Here is a tiny trained network, its code and every weight. The questions are about switching its units off for an input and a class, where a switched-off unit gives its printed mean instead of its output.

import numpy as np


def w(rows, s, z=0):
    codes = np.array(rows[::2]) - 128.0
    scale = np.full(codes.shape[1], s)
    scale[-1] = z or s
    return codes * scale


def f(y):
    return y / 2 * (1 + np.tanh(0.7978845608 * (y + 0.044715 * y**3)))


def log_softmax(a):
    a = a - a.max(-1, keepdims=True)
    return a - np.log(np.exp(a).sum(-1, keepdims=True))


def net(x, mask):
    res = np.array(x, float).reshape(1, 6) / 4 @ E
    y = f(res @ A[0][:, :-1].T + A[0][:, -1])
    res = res + np.where(mask, y, B[0][:, -1]) @ B[0][:, :-1]
    return log_softmax(res[-1] @ U[:, :-1].T + U[:, -1])


A, B = {}, {}
E = w([
[77,148,97,146,66,115,126,168,165,67,158,150],'x0',
[153,207,131,141,193,166,62,113,91,107,180,52],'x1',
[116,94,68,190,188,89,47,122,193,201,236,76],'x2',
[109,41,41,232,141,46,148,141,172,146,189,155],'x3',
[112,32,156,98,84,191,85,199,125,159,107,146],'x4',
[133,48,255,117,92,136,125,93,146,37,127,110],'x5',
],0.0089)
A[0] = w([
[124,169,51,114,124,126,159,158,117,169,64,160,120],'n1',
[132,179,52,137,129,135,135,133,109,192,40,155,130],'n2',
[126,121,73,158,115,96,140,139,157,151,165,156,152],'n3',
[137,102,117,169,144,62,173,82,120,132,96,143,125],'n4',
[123,71,96,105,106,139,125,185,122,206,51,155,97],'n5',
[109,120,136,145,82,117,93,104,181,115,160,135,137],'n6',
[149,158,147,113,178,184,103,135,80,156,135,97,136],'n7',
[120,180,4,198,154,40,146,105,155,158,236,132,211],'n8',
[129,182,138,118,84,146,147,148,110,70,51,157,135],'n9',
[130,158,129,118,108,159,107,191,101,114,110,126,74],'n10',
[132,124,143,134,157,170,125,133,125,105,119,130,20],'n11',
[124,164,128,107,112,146,154,143,120,92,93,146,132],'n12',
[112,41,65,161,80,131,138,222,136,110,146,171,254],'n13',
],0.015,0.0035)
B[0] = w([
[129,150,143,106,121,40,130,170,103,110,112,106,174],'n1',
[116,136,135,78,118,104,139,206,122,107,132,126,181],'n2',
[135,167,145,166,119,114,59,124,145,109,116,114,181],'n3',
[121,90,131,102,131,159,188,88,124,94,104,146,163],'n4',
[134,80,91,146,147,207,188,134,136,141,148,161,184],'n5',
[124,154,92,114,137,123,172,143,21,163,177,132,156],'n6',
[111,163,122,114,111,157,75,126,112,162,187,108,184],'n7',
[130,128,143,212,121,142,59,6,125,163,174,114,254],'n8',
[118,156,133,99,143,77,179,76,99,73,128,100,203],'n9',
[147,143,146,93,154,138,134,89,144,144,114,127,156],'n10',
[93,170,88,124,125,89,123,92,133,150,118,138,138],'n11',
[133,105,157,103,107,88,106,130,126,101,73,129,172],'n12',
[131,126,121,190,123,89,94,212,117,169,180,116,208],'n13',
],0.017,0.027)
U = w([
[121,156,79,59,166,211,118,177,112,169,170,136,111],'0',
[157,160,95,165,163,98,93,158,254,92,89,183,2],'1',
[122,165,128,181,128,143,22,29,118,160,199,92,188],'2',
[125,128,81,126,130,60,156,245,80,119,169,137,232],'3',
[122,138,146,54,146,100,200,64,115,34,65,144,172],'4',
[153,139,46,126,115,104,113,161,215,112,37,156,2],'5',
[165,25,65,203,168,187,203,97,149,122,133,237,67],'6',
],0.007,0.0041)

Each question gives the input, the list of numbers given to net, and the class t.
The units are the neurons (one row each of A and B). Each row of codes is followed by its name. A weight is (code - 128) times the scale printed after its matrix; where a second scale follows, it is the last column's (A, B and U).
mask holds one flag per neuron, in row order. A switched-off neuron (its flag False) gives its mean, the last column of its row in B, instead of its output. The means were averaged over made-up inputs and are rounded, as every weight is.
A unit's drop is (log p(t) with every unit on - log p(t) with that unit switched off) / (log p(t) with every unit on - log p(t) with every unit switched off).
The circuit of an input: a set's keep is (log p(t) with only the set's units on - log p(t) with every unit switched off) / (log p(t) with every unit on - log p(t) with every unit switched off). Starting from the 12 units with the biggest drops (on a tie, the unit counted first), units are removed one at a time, each time the one whose removal leaves the highest keep (on an exact tie, the one counted first), for as long as the keep stays at least 0.8.
circuit, biggest first: the units of the circuit, biggest drop first
unit that matters most: the unit with the biggest drop
k most important neurons: the k neurons with the biggest drops, biggest first
drop when u is switched off: that unit's drop, to one decimal
input [-8,-2,8,-6,5,4], class 0: circuit, biggest first : n8
input [-6,-4,3,1,6,-8], class 3: 2 most important neurons : n2, n1
input [5,-4,5,-5,6,0], class 3: 2 most important neurons : n8, n13
input [2,-5,-2,5,1,1], class 3: 2 most important neurons : n13, n8
input [1,-5,2,-8,8,-3], class 0: circuit, biggest first : n5, n8
input [7,-6,-3,-1,-6,-7], class 3: 3 most important neurons : n2, n1, n7
input [-5,-2,1,-7,6,4], class 0: 2 most important neurons : n8, n7
input [0,4,-2,-6,-2,-8], class 3: 2 most important neurons : n8, n2
input [1,1,2,-5,4,-7], class 0: 2 most important neurons : n13, n8
input [-3,-1,4,-8,3,-1], class 0: 2 most important neurons : n8, n3
input [-2,-6,5,-7,-3,-5], class 3: 3 most important neurons : n2, n1, n8
input [7,-7,6,-2,6,0], class 3: 2 most important neurons : n8, n13
input [1,4,8,-3,5,5], class 0: 3 most important neurons : n8, n3, n6
input [-4,-4,0,-1,7,0], class 6: circuit, biggest first : n5
input [4,-7,8,-2,8,0], class 3: 2 most important neurons : n13, n8
input [2,4,-1,-2,-3,6], class 4: 2 most important neurons : n8, n13
input [8,-7,8,4,6,8], class 3: drop when n13 is switched off : 0.3
input [4,-2,4,-4,1,4], class 3: drop when n8 is switched off : 1.2
input [-7,3,-5,1,5,-5], class 0: drop when n1 is switched off : -0.1
input [-8,-4,-7,-1,-8,-7], class 4: unit that matters most : n13
